Below is a small trained network, with its code and all its weights. Each question gives an input and a class and asks what happens when units are switched off, that is, made to give their printed mean instead of their output.

import numpy as np


def w(rows, s, z=0):
    codes = np.array(rows[::2]) - 128.0
    scale = np.full(codes.shape[1], s)
    scale[-1] = z or s
    return codes * scale


def f(y):
    return y / 2 * (1 + np.tanh(0.7978845608 * (y + 0.044715 * y**3)))


def log_softmax(a):
    a = a - a.max(-1, keepdims=True)
    return a - np.log(np.exp(a).sum(-1, keepdims=True))


def net(x, mask):
    res = np.array(x, float).reshape(1, 4) / 4 @ E
    y = f(res @ A[0][:, :-1].T + A[0][:, -1])
    res = res + np.where(mask, y, B[0][:, -1]) @ B[0][:, :-1]
    return log_softmax(res[-1] @ U[:, :-1].T + U[:, -1])


A, B = {}, {}
E = w([
[71,151,254],'x0',
[53,114,73],'x1',
[64,11,139],'x2',
[76,214,68],'x3',
],0.0049)
A[0] = w([
[125,139,69,180],'n1',
[106,125,140,124],'n2',
[89,118,145,147],'n3',
[116,169,244,235],'n4',
[95,99,57,190],'n5',
[210,196,77,254],'n6',
[109,29,178,221],'n7',
[146,154,241,238],'n8',
[54,110,160,191],'n9',
[155,95,62,225],'n10',
[93,87,41,196],'n11',
[250,112,179,166],'n12',
[71,247,111,168],'n13',
[145,128,135,138],'n14',
[91,28,175,221],'n15',
[22,115,176,216],'n16',
[76,160,157,156],'n17',
[105,168,40,200],'n18',
],0.013,0.0035)
B[0] = w([
[128,115,77,178],'n1',
[112,124,139,130],'n2',
[100,116,149,145],'n3',
[130,213,203,238],'n4',
[112,61,90,190],'n5',
[210,177,61,254],'n6',
[150,41,192,229],'n7',
[159,193,216,233],'n8',
[78,108,168,185],'n9',
[166,85,79,206],'n10',
[115,42,85,207],'n11',
[252,123,155,212],'n12',
[54,205,70,224],'n13',
[142,132,132,133],'n14',
[134,33,195,232],'n15',
[51,118,183,218],'n16',
[78,156,129,161],'n17',
[109,126,36,222],'n18',
],0.036,0.0059)
U = w([
[171,134,42,254],'0',
[254,175,163,118],'1',
[80,227,150,74],'2',
[135,118,156,153],'3',
[134,145,235,137],'4',
[68,123,109,36],'5',
[144,43,148,95],'6',
],0.0057,0.00096)

Each question gives the input, the list of numbers given to net, and the class t.
The units are the neurons (one row each of A and B). Each row of codes is followed by its name. A weight is (code - 128) times the scale printed after its matrix; where a second scale follows, it is the last column's (A, B and U).
mask holds one flag per neuron, in row order. A switched-off neuron (its flag False) gives its mean, the last column of its row in B, instead of its output. The means were averaged over made-up inputs and are rounded, as every weight is.
A unit's drop is (log p(t) with every unit on - log p(t) with that unit switched off) / (log p(t) with every unit on - log p(t) with every unit switched off).
The circuit of an input: a set's keep is (log p(t) with only the set's units on - log p(t) with every unit switched off) / (log p(t) with every unit on - log p(t) with every unit switched off). Starting from the 12 units with the biggest drops (on a tie, the unit counted first), units are removed one at a time, each time the one whose removal leaves the highest keep (on an exact tie, the one counted first), for as long as the keep stays at least 0.8.
units of the circuit, in order: the units of the circuit, biggest drop first
k most important neurons: the k neurons with the biggest drops, biggest first
drop when u is switched off: that unit's drop, to one decimal
input [-7,1,-7,-7], class 0: units of the circuit, in order => [n8]
input [5,2,8,3], class 4: units of the circuit, in order => [n16 n18]
input [4,6,-4,-4], class 4: 3 most important neurons => [n18 n6 n13]
input [2,4,0,4], class 5: 2 most important neurons => [n8 n4]
input [2,5,-7,7], class 0: 2 most important neurons => [n18 n6]
input [-1,6,4,8], class 5: 2 most important neurons => [n6 n16]
input [7,8,3,7], class 2: 2 most important neurons => [n13 n10]
input [-6,-4,-6,-1], class 0: drop when n4 is switched off => 1.1
input [8,-2,5,3], class 4: drop when n3 is switched off => 0.0
input [3,0,-3,-1], class 2: drop when n12 is switched off => 0.1
